-0.1  -0.1   0.2  -0.5   0.9   1.3   0.3   1.9   0.2  -1.0  -0.4   0.8  -2.0  -0.3  -0.6
The centre entry is 1.9
The smallest entry: -2.0
Find the entry just right of the largest entry.
A: 0.2

A =
[[ -5   0  42  15 -49  -6  37 -38 -27  -4  56]
 [ -1  45 -14  39   0  46 -40 -12  -3  -4 -21]
 [ 32  -1  -6  -8  16  -6  13  30 -20  -4 -10]
 [-21  14  31  15 -17  20 -12  -7 -23   4  68]
 [ 19 -13 -12 -19  21 -16  22  35 -10  -3 -17]
 [-18   5  28   1  -9   4 -11   8 -21   9  27]]
Rows and columns are numbered from 0.
Report the entry directly above the largest entry.
-10
Report the bottom-right entry.
27
The entry just left of 30 -> 13
The entry at row 2, column 2 -> -6
Report the entry in row 2 and column 0.
32
The entry at row 0, column 0 is -5
Report the entry just right of the smallest entry.
-6
Report the entry in the top-right corner.
56
Report the bottom entry of the column that holds the smallest entry.
-9
The entry just right of 20 -> -12
Report the entry just left of 31.
14
Report the entry in row 2 and column 1.
-1
The entry just left of 27: 9
Report the entry at row 0, column 2.
42
Report the entry in the bottom-left corner.
-18
Report the largest entry.
68
The entry at row 0, column 1: 0
Report the entry at row 1, column 0.
-1
Report the entry just left of the smallest entry.
15
Report the entry directly below 46.
-6
Report the top entry of the column that holds the smallest entry.
-49

Read these off the grid that follows.
1) Find the bottom entry of the column that holds the largest entry.
2) Find the entry just left of 934.
3) Find the smallest entry.
4) Find the entry just left of -140.
5) Find the entry directly above 288.
6) Find the entry directly above the smallest entry.
7) Find the entry just left of 367.
8) Find the top entry of the column that holds the smallest entry.
 207   345   137   541   730   167   367    94   128  -200  -385    51   132
  22    48   143    18   584   138   385    81    37   197   124  -128    87
 384   394   115   238  -177  -234    -6   -37    89   163   934   209   109
 273   159    42   114  -662    80    38   243   288   439   129   365    93
 179  -215   173   113   143   986   316   126    80   232   323    49   244
 125  -223   241  -336   358   -32   212  -143    45   219    98    55   135
 319   184   211   196  -115   293    27    79    91   165   625   365   273
 131   116   175   -49   411  -286   121   343    88    81  -393   515  -113
 277   168   253   261  -201  -569   375  -246   229   129   181   166   197
 -36   334   167    21   688  -140   369   341    86   211  -269  -376   254
1) -140
2) 163
3) -662
4) 688
5) 89
6) -177
7) 167
8) 730

X =
[[8266 5395 7142 3841 8241 6617 7577 5046 2902 8184 6722 3217 6337 6649
  3725]
 [6949 4474 5561 2260 6871 5799 6924 3521 1830 6694 6241 2110 4604 5294
  2349]
 [4722 7193 5729 8493 4577 7746 7873 7650 8440 4854 5957 7958 9011 6962
  7806]
 [8242 6072 8256 3781 8410 6779 7573 5837 3592 8914 5872 4507 4922 6303
  3648]]
What is the entry just left of 6962? 9011
What is the entry just right of 4722? 7193
What is the entry just left of 3841? 7142
The first entry in reading order is 8266
What is the entry just right of the largest entry? 6962
The entry just left of 3725 is 6649
What is the smallest entry? 1830
What is the entry just right of 5046? 2902
The entry just left of 5837 -> 7573
The entry just left of the largest entry: 7958
The 3rd smallest entry is 2260
What is the entry just left of 8493? 5729
The entry just left of 7873 -> 7746
The third largest entry: 8493
The fourth entry in reading order: 3841

Questions about the table below. Rows and columns are numbered from 0.
1) What is the bottom entry of the column that holds the smallest entry?
2) What is the entry at row 0, column 1?
3) What is the entry just right of 67?
4) What is the entry in the top-right corner?
5) What is the entry directly below -57?
6) What is the entry at row 2, column 0?
7) What is the entry directly below 9?
8) What is the entry directly above the largest entry?
[[-30   8  16 -27]
 [ 67   3  22  10]
 [-42  21   4 -38]
 [-65   0 -57   8]
 [-13  26  -4 -39]
 [ 50   0 -28  24]
 [ 51   9 -26  32]
 [-48 -24 -28 -21]
 [-56 -17   3 -37]
 [ 39  45  20 -21]
 [ 37   8 -37  23]
 [ 37   7 -34  18]
 [ 39  12 -34  20]
 [ 69  -3  -3  22]
 [-13   6  36 -41]]
1) -13
2) 8
3) 3
4) -27
5) -4
6) -42
7) -24
8) 39
